X =
[[144 116 116 122 144 117 129]
 [112 153 116 124 129 148 131]
 [146 103 139 132 129 108 126]
 [107 152 130 130 118 149 130]
 [133 116 155 140 116 121 128]
 [108 149 137 133 114 147 130]]
Give the 3rd entry, reading row by row.
116
Give the second-last entry, reading row by row.
147
Give the bottom entry of the column that holds the smallest entry.
149
The minimum: 103
Give the last entry, reading row by row.
130
The bottom-left entry -> 108
Give the smallest entry in the first column.
107
The last entry of the smallest entry's row -> 126
Give the entry directly above 103.
153
Give the largest entry in the last column.
131
The entry in the top-right corner -> 129
Give the 2nd entry on the diagonal from the top-right corner.
148
The 4th entry, reading row by row -> 122
Give the entry just right of 121.
128
The entry in the top-left corner -> 144
